Below are the code and all the weights of a small trained network. Each question names an input and a target symbol and asks about switching units off, where a switched-off unit gives its printed mean instead of its output.

import numpy as np


def w(rows, s, z=0):
    codes = np.array(rows[::2]) - 128.0
    scale = np.full(codes.shape[1], s)
    scale[-1] = z or s
    return codes * scale


def norm(h):
    return h / np.sqrt((h * h).mean(-1, keepdims=True) + 1e-5)


def f(y):
    return np.maximum(y, 0)


def softmax(a):
    e = np.exp(a - a.max(-1, keepdims=True))
    return e / e.sum(-1, keepdims=True)


def log_softmax(a):
    a = a - a.max(-1, keepdims=True)
    return a - np.log(np.exp(a).sum(-1, keepdims=True))


def net(x, mask):
    ids = ['αβγδεζημστφψω'.index(c) for c in x.split()]
    T = len(ids)
    res = E[ids] + P[:T]
    u = 0
    for l in range(2):
        r = norm(res)
        for j in range(2):
            rows = slice(4 * j, 4 * j + 4)
            q, k, v = (r @ M[l][rows].T for M in (Q, K, V))
            z = softmax(np.where(np.tri(T) > 0, q @ k.T / 4**0.5, -1e9)) @ v
            o = O[l][rows]
            res = res + np.where(mask[u + j], z, o[:, -1]) @ o[:, :-1]
        u += 2
        y = f(norm(res) @ A[l][:, :-1].T + A[l][:, -1])
        res = res + np.where(mask[u : u + 16], y, B[l][:, -1]) @ B[l][:, :-1]
        u += 16
    return log_softmax(norm(res)[-1] @ U[:, :-1].T + U[:, -1])


Q, K, V, O, A, B = {}, {}, {}, {}, {}, {}
E = w([
[152,164,154,74,143,242],'α',
[223,139,184,106,172,172],'β',
[166,164,138,72,227,167],'γ',
[224,142,104,115,107,48],'δ',
[128,180,103,5,199,116],'ε',
[122,162,51,65,19,132],'ζ',
[197,155,149,69,58,71],'η',
[103,181,66,42,169,188],'μ',
[189,168,205,70,178,110],'σ',
[114,183,182,39,85,172],'τ',
[236,124,57,186,68,171],'φ',
[213,153,209,109,87,144],'ψ',
[184,144,147,109,12,157],'ω',
],0.012)
P = w([
[121,160,133,145,128,129],'0',
[167,212,157,80,100,121],'1',
[125,127,130,133,129,131],'2',
[168,173,155,70,102,127],'3',
[128,110,131,127,130,131],'4',
[172,150,155,61,110,126],'5',
[131,97,130,120,130,131],'6',
[178,132,146,44,111,132],'7',
[132,83,131,113,130,131],'8',
[186,108,144,25,114,137],'9',
[136,58,130,103,130,133],'10',
[226,203,135,32,102,145],'11',
[98,86,132,144,128,114],'12',
[176,255,112,145,217,137],'13',
],0.021)
Q[0] = w([
[160,123,91,83,154,120],'L0H1',
[159,90,95,117,103,148],'L0H1',
[191,187,137,38,200,158],'L0H1',
[166,97,129,80,115,117],'L0H1',
[131,121,137,113,140,153],'L0H2',
[163,138,121,65,3,74],'L0H2',
[113,132,93,135,162,110],'L0H2',
[159,94,116,99,158,171],'L0H2',
],0.025)
K[0] = w([
[114,64,103,116,139,120],'L0H1',
[163,73,125,45,128,154],'L0H1',
[39,23,156,168,145,105],'L0H1',
[156,69,133,104,120,136],'L0H1',
[159,135,125,105,124,126],'L0H2',
[41,2,160,164,134,109],'L0H2',
[157,144,136,122,112,162],'L0H2',
[174,67,112,55,123,159],'L0H2',
],0.025)
V[0] = w([
[218,131,106,155,122,70],'L0H1',
[141,137,2,126,127,156],'L0H1',
[131,127,144,161,39,193],'L0H1',
[160,105,98,209,201,196],'L0H1',
[147,145,109,57,105,52],'L0H2',
[83,117,191,90,70,160],'L0H2',
[105,121,202,145,164,67],'L0H2',
[64,141,88,104,145,126],'L0H2',
],0.032)
O[0] = w([
[228,110,95,124,174,128,154],'L0H1',
[114,148,24,60,138,150,154],'L0H1',
[129,97,160,99,105,237,163],'L0H1',
[123,121,175,4,209,116,136],'L0H1',
[135,107,41,182,161,138,174],'L0H2',
[70,108,157,179,124,189,140],'L0H2',
[136,140,183,193,150,81,5],'L0H2',
[65,168,115,147,102,91,49],'L0H2',
],0.025,0.022)
A[0] = w([
[131,49,144,163,121,53,79],'L0N1',
[102,2,111,179,75,64,118],'L0N2',
[133,244,162,189,100,121,102],'L0N3',
[131,95,115,141,115,53,123],'L0N4',
[128,23,60,138,134,116,165],'L0N5',
[130,147,94,38,125,115,140],'L0N6',
[121,152,86,214,128,134,123],'L0N7',
[66,179,199,123,97,147,80],'L0N8',
[141,175,151,152,118,95,93],'L0N9',
[151,125,109,141,144,202,155],'L0N10',
[99,138,106,123,70,168,165],'L0N11',
[182,116,104,120,50,99,132],'L0N12',
[109,152,129,119,218,141,119],'L0N13',
[87,53,160,86,120,145,133],'L0N14',
[164,232,152,129,138,110,157],'L0N15',
[134,130,187,186,123,94,1],'L0N16',
],0.021,0.0065)
B[0] = w([
[105,170,149,29,159,150,150],'L0N1',
[197,79,49,52,211,194,175],'L0N2',
[88,126,117,202,85,46,148],'L0N3',
[102,107,143,131,208,140,160],'L0N4',
[140,96,145,32,174,95,247],'L0N5',
[87,235,139,156,189,122,234],'L0N6',
[126,19,104,112,152,107,200],'L0N7',
[3,96,213,129,132,126,166],'L0N8',
[83,147,154,169,150,111,139],'L0N9',
[135,81,163,62,107,115,247],'L0N10',
[37,130,153,104,89,83,216],'L0N11',
[80,122,145,113,95,35,184],'L0N12',
[124,165,179,122,76,58,169],'L0N13',
[155,74,88,102,182,58,217],'L0N14',
[85,119,130,188,110,65,145],'L0N15',
[105,229,204,191,153,201,140],'L0N16',
],0.027,0.013)
Q[1] = w([
[57,168,34,121,124,168],'L1H1',
[172,117,71,185,127,65],'L1H1',
[92,163,151,92,165,39],'L1H1',
[71,12,118,112,108,38],'L1H1',
[183,162,107,74,117,4],'L1H2',
[215,89,158,74,53,158],'L1H2',
[76,116,13,121,64,167],'L1H2',
[208,103,54,231,141,85],'L1H2',
],0.023)
K[1] = w([
[17,121,49,147,139,132],'L1H1',
[211,128,37,163,149,91],'L1H1',
[100,148,145,68,155,13],'L1H1',
[174,41,78,16,117,91],'L1H1',
[155,194,104,51,230,77],'L1H2',
[196,111,167,17,141,244],'L1H2',
[100,144,4,67,60,153],'L1H2',
[196,108,31,250,179,120],'L1H2',
],0.021)
V[1] = w([
[104,102,132,138,89,107],'L1H1',
[123,107,154,164,64,106],'L1H1',
[155,170,119,109,192,142],'L1H1',
[142,157,155,156,16,31],'L1H1',
[113,131,152,134,68,253],'L1H2',
[128,55,93,30,234,187],'L1H2',
[102,238,126,126,192,176],'L1H2',
[101,117,29,142,166,163],'L1H2',
],0.018)
O[1] = w([
[171,136,114,82,163,147,131],'L1H1',
[138,147,105,77,163,120,102],'L1H1',
[74,112,147,185,79,105,129],'L1H1',
[94,101,100,86,241,203,78],'L1H1',
[142,128,98,164,239,53,103],'L1H2',
[47,227,165,247,53,84,252],'L1H2',
[103,52,125,141,61,41,118],'L1H2',
[121,140,232,165,160,155,140],'L1H2',
],0.014,0.026)
A[1] = w([
[221,162,130,137,175,52,41],'L1N1',
[175,194,36,95,63,142,167],'L1N2',
[131,205,180,105,148,157,36],'L1N3',
[98,239,130,154,129,109,54],'L1N4',
[117,99,174,41,173,80,153],'L1N5',
[137,109,86,6,142,206,186],'L1N6',
[59,144,120,137,83,209,113],'L1N7',
[102,182,114,154,124,156,122],'L1N8',
[139,56,144,16,83,133,145],'L1N9',
[118,128,67,156,59,99,3],'L1N10',
[82,134,123,218,134,112,79],'L1N11',
[132,164,177,97,69,140,119],'L1N12',
[195,154,180,235,151,166,20],'L1N13',
[131,88,65,140,139,123,44],'L1N14',
[110,101,87,108,181,76,100],'L1N15',
[140,112,195,162,53,247,14],'L1N16',
],0.021,0.0058)
B[1] = w([
[113,169,100,143,24,103,159],'L1N1',
[172,221,183,162,165,181,186],'L1N2',
[158,67,102,173,161,126,151],'L1N3',
[148,168,164,58,63,133,137],'L1N4',
[178,61,118,141,173,142,236],'L1N5',
[127,107,53,53,222,136,244],'L1N6',
[117,155,160,203,53,129,168],'L1N7',
[142,172,131,139,128,159,132],'L1N8',
[108,52,50,97,183,103,252],'L1N9',
[87,104,141,198,133,155,153],'L1N10',
[177,118,100,152,159,63,147],'L1N11',
[110,107,189,146,159,141,170],'L1N12',
[74,205,162,101,192,226,143],'L1N13',
[99,79,154,90,154,149,153],'L1N14',
[160,102,92,67,138,102,172],'L1N15',
[155,145,130,67,4,47,152],'L1N16',
],0.038,0.021)
U = w([
[14,70,206,89,149,129,102],'α',
[193,44,214,141,156,67,52],'β',
[117,165,179,65,128,7,78],'γ',
[193,161,79,150,90,91,198],'δ',
[74,129,60,196,161,21,79],'ε',
[46,134,50,149,106,206,105],'ζ',
[166,62,120,194,119,206,90],'η',
[37,212,103,90,102,97,163],'μ',
[109,161,165,186,179,100,254],'σ',
[87,99,151,187,60,122,213],'τ',
[161,176,112,42,205,167,142],'φ',
[145,134,200,88,87,170,230],'ψ',
[129,86,108,40,19,141,71],'ω',
],0.015,0.0062)

Each question gives the input, a string of symbols that net reads in full, and the target symbol t.
The units are the heads (4 rows each of Q, K, V and O) and the neurons (one row each of A and B). Each row of codes is followed by its name. A weight is (code - 128) times the scale printed after its matrix; where a second scale follows, it is the last column's (O, A, B and U).
mask holds one flag per unit, layer by layer, with each layer's heads first. A switched-off unit (its flag False) gives its mean, the last column of its rows in O or B, instead of its output. The means were averaged over made-up inputs and are rounded, as every weight is.
A unit's drop is (log p(t) with every unit on - log p(t) with that unit switched off) / (log p(t) with every unit on - log p(t) with every unit switched off).
The circuit of an input: a set's keep is (log p(t) with only the set's units on - log p(t) with every unit switched off) / (log p(t) with every unit on - log p(t) with every unit switched off). Starting from the 12 units with the biggest drops (on a tie, the unit counted first), units are removed one at a time, each time the one whose removal leaves the highest keep (on an exact tie, the one counted first), for as long as the keep stays at least 0.8.
units of the circuit, in order: the units of the circuit, biggest drop first
unit that matters most: the unit with the biggest drop
top k neurons: the k neurons with the biggest drops, biggest first
top k neurons in layer l: the k neurons of layer l with the biggest drops, biggest first
which heads matter: for each layer, one digit per head in row order, 1 if its drop is at least 0.15 and else 0, layers parted by /
drop of u: that unit's drop, to one decimal
input φ α σ α δ φ τ α ω σ, target ω: units of the circuit, in order -> [L1N16, L0H1]
input α ω ψ φ ψ φ σ φ φ ψ φ ψ ζ ε, target ζ: units of the circuit, in order -> [L0H1]
input ω φ γ φ φ α α ω φ, target α: units of the circuit, in order -> [L0H1, L1N12, L0H2]
input ε φ σ σ α α ε α α ω β φ ζ, target ζ: which heads matter -> 11 / 01
input ε ω ψ β, target ψ: which heads matter -> 11 / 00
input μ γ φ ζ β ζ, target β: which heads matter -> 00 / 00
input ε τ β, target β: which heads matter -> 10 / 00
input δ β γ γ, target γ: which heads matter -> 10 / 00
input φ β φ ε φ ω φ δ δ μ, target δ: units of the circuit, in order -> [L0H1, L1N1]
input σ α γ φ α φ φ φ ω, target ω: units of the circuit, in order -> [L0H1, L1N16, L0H2]
input φ α α β ζ α φ β ω, target ω: top 2 neurons -> [L1N16, L0N12]
input φ σ φ ω φ η φ α α φ α γ β η, target β: units of the circuit, in order -> [L0H1, L1N6]
input φ φ φ φ δ, target δ: units of the circuit, in order -> [L1N1, L0H1]
input α φ ε, target ε: units of the circuit, in order -> [L0H1]
input α ψ φ α η ε γ τ φ φ ω ε, target ω: units of the circuit, in order -> [L0H1, L1N16]
input φ φ β α φ ε φ ε α φ φ ω φ, target ω: units of the circuit, in order -> [L0H1, L1N16]
input ε α φ η α φ ω α σ ε α α γ, target γ: units of the circuit, in order -> [L0H1, L1N6]
input φ α ψ φ φ φ φ τ β φ ω φ, target ω: units of the circuit, in order -> [L1N16, L0H1]
input ω σ φ φ ω ε ζ σ ω α ε ε ω δ, target ω: units of the circuit, in order -> [L0H1, L1N16]
input α ε φ ε φ, target ε: top neuron in layer 1 -> [L1N10]
input ω σ α ζ φ φ ω β η, target η: which heads matter -> 11 / 00
input φ φ α φ φ α μ ψ φ ε τ μ, target τ: which heads matter -> 10 / 00
input α φ φ σ α ε, target α: which heads matter -> 10 / 00
input φ ψ φ δ α σ, target α: which heads matter -> 00 / 00
input ε β ψ, target ψ: which heads matter -> 11 / 00
input η φ ε ζ ζ ω φ φ ψ ε β, target β: top 2 neurons -> [L1N6, L1N5]
input ω ε φ α δ ω β φ, target β: unit that matters most -> L1N6
input φ α τ β, target τ: drop of L0N4 -> 0.0
